Here is a tiny trained network, its code and every weight. The questions are about switching its units off for an input and a class, where a switched-off unit gives its printed mean instead of its output.

import numpy as np


def w(rows, s, z=0):
    codes = np.array(rows[::2]) - 128.0
    scale = np.full(codes.shape[1], s)
    scale[-1] = z or s
    return codes * scale


def norm(h):
    return h / np.sqrt((h * h).mean(-1, keepdims=True) + 1e-5)


def f(y):
    return y / 2 * (1 + np.tanh(0.7978845608 * (y + 0.044715 * y**3)))


def log_softmax(a):
    a = a - a.max(-1, keepdims=True)
    return a - np.log(np.exp(a).sum(-1, keepdims=True))


def net(x, mask):
    res = np.array(x, float).reshape(1, 4) / 4 @ E
    u = 0
    for l in range(2):
        y = f(norm(res) @ A[l][:, :-1].T + A[l][:, -1])
        res = res + np.where(mask[u : u + 10], y, B[l][:, -1]) @ B[l][:, :-1]
        u += 10
    return log_softmax(norm(res)[-1] @ U[:, :-1].T + U[:, -1])


A, B = {}, {}
E = w([
[117,77,141,254,102,71,117,243],'x0',
[212,54,49,81,130,240,133,182],'x1',
[83,152,156,202,158,226,59,108],'x2',
[131,94,201,87,114,110,89,163],'x3',
],0.0073)
A[0] = w([
[98,143,126,166,183,197,1,108,76],'0.n0',
[59,89,173,116,141,109,151,107,96],'0.n1',
[114,78,96,196,133,85,141,230,123],'0.n2',
[49,137,121,28,145,154,121,128,59],'0.n3',
[17,165,128,109,95,80,93,107,121],'0.n4',
[122,155,132,13,155,170,198,70,120],'0.n5',
[124,5,72,92,109,226,114,129,62],'0.n6',
[97,234,150,151,170,86,151,96,3],'0.n7',
[202,124,106,86,55,47,184,118,15],'0.n8',
[129,124,158,128,134,102,84,133,55],'0.n9',
],0.0085,0.0019)
B[0] = w([
[254,227,224,211,40,127,173,123,208],'0.n0',
[70,78,97,110,130,154,107,97,147],'0.n1',
[166,124,31,98,159,106,19,56,224],'0.n2',
[197,134,57,158,106,116,64,110,175],'0.n3',
[64,83,129,67,228,203,180,134,189],'0.n4',
[147,143,87,157,133,89,17,182,254],'0.n5',
[11,103,148,62,168,175,210,68,223],'0.n6',
[100,69,129,116,140,106,133,142,189],'0.n7',
[144,235,198,231,32,148,232,140,196],'0.n8',
[224,96,119,92,165,126,182,49,133],'0.n9',
],0.0079,0.0073)
A[1] = w([
[162,118,177,176,60,106,109,162,255],'1.n0',
[45,83,122,99,191,135,164,127,177],'1.n1',
[132,57,102,186,139,115,119,178,46],'1.n2',
[177,123,91,89,103,176,104,115,114],'1.n3',
[96,79,83,97,95,206,162,185,121],'1.n4',
[64,87,144,106,134,168,161,116,171],'1.n5',
[143,135,124,135,187,57,101,112,207],'1.n6',
[134,142,60,108,131,107,1,77,145],'1.n7',
[148,125,109,96,94,94,168,148,84],'1.n8',
[162,145,104,139,108,83,173,127,116],'1.n9',
],0.012,0.003)
B[1] = w([
[155,206,115,95,123,189,149,109,184],'1.n0',
[23,109,170,112,108,129,187,58,188],'1.n1',
[182,80,37,53,107,3,106,200,141],'1.n2',
[88,100,106,146,164,19,111,182,175],'1.n3',
[5,59,231,118,161,78,152,136,161],'1.n4',
[59,98,96,165,156,84,206,51,169],'1.n5',
[115,95,106,72,164,154,102,167,182],'1.n6',
[197,54,37,88,140,95,29,248,246],'1.n7',
[188,239,232,250,183,195,201,100,139],'1.n8',
[192,112,166,93,105,210,84,55,155],'1.n9',
],0.0069,0.012)
U = w([
[158,108,79,109,138,57,33,183,189],'0',
[4,84,144,121,165,83,189,113,1],'1',
[193,183,165,168,84,149,174,120,183],'2',
],0.014,0.00084)

Each question gives the input, the list of numbers given to net, and the class t.
The units are the neurons (one row each of A and B). Each row of codes is followed by its name. A weight is (code - 128) times the scale printed after its matrix; where a second scale follows, it is the last column's (A, B and U).
mask holds one flag per neuron, layer by layer. A switched-off neuron (its flag False) gives its mean, the last column of its row in B, instead of its output. The means were averaged over made-up inputs and are rounded, as every weight is.
A unit's drop is (log p(t) with every unit on - log p(t) with that unit switched off) / (log p(t) with every unit on - log p(t) with every unit switched off).
The circuit of an input: a set's keep is (log p(t) with only the set's units on - log p(t) with every unit switched off) / (log p(t) with every unit on - log p(t) with every unit switched off). Starting from the 12 units with the biggest drops (on a tie, the unit counted first), units are removed one at a time, each time the one whose removal leaves the highest keep (on an exact tie, the one counted first), for as long as the keep stays at least 0.8.
units of the circuit, in order: the units of the circuit, biggest drop first
top k neurons: the k neurons with the biggest drops, biggest first
k most important neurons of layer l: the k neurons of layer l with the biggest drops, biggest first
drop of u: that unit's drop, to one decimal
input [-3,6,7,0], class 2: units of the circuit, in order : [0.n0]
input [4,-3,-5,-3], class 2: 2 most important neurons of layer 0 : [0.n8, 0.n5]
input [6,7,1,7], class 1: units of the circuit, in order : [0.n6, 1.n4]
input [-5,-5,-1,-8], class 0: top 2 neurons : [0.n5, 0.n6]
input [4,-2,5,8], class 2: units of the circuit, in order : [0.n0, 1.n0]
input [3,-4,0,5], class 1: top 2 neurons : [0.n4, 0.n5]
input [-8,-8,2,3], class 0: top 3 neurons : [0.n6, 0.n5, 0.n3]
input [-3,8,-8,-6], class 1: 2 most important neurons of layer 0 : [0.n6, 0.n0]
input [-6,-6,-7,7], class 2: top 4 neurons : [0.n8, 0.n2, 0.n6, 1.n7]
input [-6,7,-1,-5], class 1: 2 most important neurons of layer 0 : [0.n6, 0.n2]
input [1,-4,7,-8], class 2: 2 most important neurons of layer 0 : [0.n0, 0.n6]
input [4,8,4,7], class 1: drop of 0.n6 : 1.0
input [2,4,1,5], class 1: drop of 0.n6 : 0.8
input [1,0,6,3], class 2: drop of 0.n5 : 0.0
input [-2,0,5,2], class 2: top neuron : [0.n0]
